After every row comes one of two labels: whether the row has a hidden trait. Each part has its own trait and labels.
(in the rows, 128 means zero)
[152 119 111  16 149 145 148 127 132 131 140 168  67 100 173 105 110 118]
q244
[114 103 170 104 159 124 115 143 129 127 181 141 136 127 136 123 126 128]
q244
[105 111 189 145 150 147 133 112  97 144  83 119 108 114 149 138 127 158]
q422
[133 141 137 224  82 121 111 135 130 130 205 117 149 135  70 149 137 115]
q244
[108 126 177 173 130 139 114 135 105 130 103 125 120 114  90 129 141 144]
q244
[ 78 125 188  88 193 142 110 128 144 133 143 150  53 120 175 144 132 139]
q422
[169 130  96  93 126 133 135 134 122 124 199 151 120 107 124 114 112 103]
q244
[115 122  92  79 146 125 156 102 146 136  70  74 148 141  60 154 150 147]
q422
[166 112 126  73 122 131 165 107 112 153 159 154  88 100 116  97 113 122]
q244
[127 138  83 209  49 107 128 115 145 132  67 117 139 182 195 115 122 140]
q422
[135 118 152 154 123  98 125 131 153 136 252 131 157 155  83 132 125 104]
q244
[109 107 165 159 146 120 107 164 111 113 143 112 214 124  43 125 148 120]
q422
[186 156  93 172  97 157 157  92  98 154 118 132  74 103 133 142 114 131]
q422
[153 132 154 182 124 148 128 137 107 141 255 115 118  89  17 169 138 109]
q244
[155 142 119 192 122 145 138 110 102 138 138 130 115 101 119 130 119 124]
q422
[ 96 134 109 118 112 102 115 138 171 109 100 119 125 166 122 123 146 131]
q422
[120  89 143  71 160 112 159 109 131 159 127  99 164 149 141 135 119 141]
q422
[129 114 133 100 159 171 103 167 105 100 127 111 169 102 130 146 135 121]
q244
[134 110 159 120 153 165 117 133 113 154 232 134  75 101 156 164 118 128]
q422
[121 105 156 122 129 113 102 161 114 104 152 148 185 136 164  92 117 111]
q244
[146 102 125  57 135 121 172  92 132 165 123 112 117 129 119 128 120 140]
q422
[140 104 151 127 115 126 159 115 134 171 227 110 106 131  60 150 131 127]
q244
[132 125  97  28 185 135 133 137 141 116 118 125 119 118 128 134 127 126]
q422
[109 136 113  48 189 149 120 125 176 130 197 120  85 137 130 175 135 125]
q422
[131 135  91  86 147 110 134 126 153 111 108 115 164 138  92 130 134 116]
q422
[105 110 192 121 175 124 142 108 121 150 131 116 125 121  70 153 137 142]
q244
[162 126 143 151 110 105 134 131 119 127 207 153 160 110  55  93 119  97]
q244
[117 111 129  52 154 130 143 119 119 135  46 144 100 124 191  99 121 148]
q422
[138 119 170 132 145 134 120 143  98 118 151 146 134  84  79 111 129 116]
q244
[106 106 167 186 101 112 124 131 139 151 214 112 143 164 136 145 127 130]
q244
[147 142  95 113 138 142 129 136 125 117 164 116 140 103  72 147 135 114]
q422
[144 142  87 134 121 149 132 139 112 111 100 120 133 103  75 129 141 125]
q422
[120 135 129  60 163 130 156 109 122 124  30 123 106 108  57 113 145 144]
q422
[113 106 169 182 125 149 100 139 107 136 171 122 148 132 202 156 115 134]
q422
[122 127 126 127 115 159 132 122 119 148  96 116  81 135 182 156 129 150]
q422
[148 127 151  59 190 123 148 114 125 125 152 149 129  81  71 112 122 110]
q244
[133 169 118 142 113 120 125 110 167 136 216 162  22 130 121 150 128 112]
q244
[148 108 113 140 110 152 137 136  91 133  84 100 170 121 159 131 122 141]
q422
[136 144 102  99 153 148 110 155 106  91  64 141 147  92 136 125 133 122]
q244
[130 123 143  79 154 124 162 107 117 136  57 127 109 107  46 111 146 142]
q422
[142 134  98 131 109 148 126 143 121 121 138 100 142 125 108 151 134 125]
q422
[ 95 110 128 112 102 122 132 133 134 125  13 120 130 157 180 103 138 158]
q422
[152 109  85  73 120 109 140 135 150 131 175 119 155 150 130 123 116 114]
q422
[158 114 118 131 135 160 148 131  82 133  93  99 161  84  81 137 131 132]
q422
[130 146 110  66 141 144 163 106 120 138  39 122  81 102  88 122 142 147]
q422
[113 144 123  67 154 123 128 129 147 116  90 151  83 121 124 114 130 127]
q422
[124 123 139 146 122 123 132 119 143 149 177 110 129 143 113 151 130 130]
q422
[143 106 110 147 119 146 140 119 115 149 155  92 159 137 163 153 116 134]
q422
[160 122 143 193 110 135 140 113 120 162 255 107 135 126  86 169 121 117]
q422
[143 140  71  96 116 138 131 140 118  98  34 124 151 105 128 107 134 129]
q244
[123 129 101 113  88 108 138 116 175 143 169 140  85 173 192 121 116 128]
q422
[161 134  85 124 118 142 131 129 137 141 223 114 116 138 180 167 107 114]
q422
[150 147 137 178 123 167 146 107  87 144  88 132  70  95 104 139 129 138]
q422
[115 119 143 167 109 125 133 110 135 156 140 119 107 150 157 149 127 142]
q244
[152 123  72  93 118 106 140 138 159 117 174 114 167 151 102 125 129 106]
q422
[144 137  90 119  66 151 133 142 116 120  81 140  95 114 165 112 132 135]
q422
[130 115  94  89 158 144 132 129 120 123  71 105 172 131 165 138 126 136]
q422
[128 135  88  64 123 143 156 125 130 116   6 114 110 119  95 118 146 146]
q422
[121 112 135 158 114  99 123 125 149 140 189 117 171 171 144 135 120 124]
q422
[107 131 113  90 146 126 145 117 141 128  39 100 133 132  78 135 153 145]
q422
[138 129 156 111 157 146 138 124 106 137 147 123 119  92  58 145 142 127]
q422
[177 151  68  91 138 164 156 122 117 131 117 127  94  80  76 142 129 119]
q244
[126 152 161 139 148 120 151  99 123 137 111 148  76  95  52 116 136 129]
q244
[140 140  90 129  92 141 146 123 108 116   2 131 115 112 107  98 139 145]
q422
[ 93 146 156 149 119 104 108 133 151 115 128 149  94 144 102 117 146 127]
q244
[143 136 134 104 184 145 125 113 141 143 255 124 111 106 130 183 114 108]
q422
[139 111 117  92 171 133 122 132 143 141 245 113 144 139 162 168 113 112]
q422
[112 113 194 140 130 130 119 127 118 148 160 148  92 111 145 123 127 138]
q244
[115 127  86 141  96 127 110 157 149 104 119  90 164 165  98 155 151 129]
q422
[128  97 179 166 112 125 135 136  96 142 129 123 161 118  79 115 131 131]
q244
[132 106 157 113 153 113 119 134 134 133 216 135 159 136 124 135 115 109]
q244
[128 123 108  65 134 155 141 131 115 129  42 152  98 111 157 123 134 146]
q422
[116 107 191  95 148 112 125 140 120 123 136 155 120 115  93  94 131 123]
q244
[135 158 110 189  86 146 132 104 129 148 128 129  57 122 129 151 134 140]
q422
[154 113 119 131  98 120 160 115  99 138  50 136 154 120 126  83 118 135]
q422
[138 145 102 195  40 134 115 139 102 110  37 157 118 133 208  87 123 135]
q422
[108 118 173 165 122 118  99 150 110 109 118 141 167 125 125 104 130 127]
q244
[155 107 116 112 136 113 131 140 125 120 160 117 194 134 121 115 120 115]
q244
[112 137 171 125 177 144 108 128 127 132 187 147  69 102 130 165 129 129]
q422
[144 124 160 188  92 119 137 120  93 137 113 154 132 108 112  81 118 127]
q244
[138 138 138 129 132 146 136 130 105 117  79 131 114  92  61 127 145 131]
q422
[152 119 112 135 111 157 136 129  73 128  52 135 134  97 156 107 119 139]
q422
[108 109 158 122 138 138 119 151  96 112  21 126 150 115 109  99 142 148]
q422
[129 133 108  81 152 133 122 139 135 106 110 131 137 117  98 121 137 119]
q244
[143 146 120 255  58 125 131 122 127 151 176 117 134 144  71 144 136 117]
q244
[136 106 140  98 130 106 158 105 141 163 177 113 136 149 117 132 118 132]
q422
[ 99 176 133 209  77 118 110 121 164 124 150 141  45 145  89 148 153 130]
q244
[103 102 146 176  82 137 104 143 136 135 164 110 138 174 218 150 123 141]
q422
[114 109 179 109 136  98 122 128 146 133 177 159 126 146 135 110 123 125]
q244
[108 140  97  77  91 129 115 140 150 101   1 182  65 133 255  72 117 145]
q244
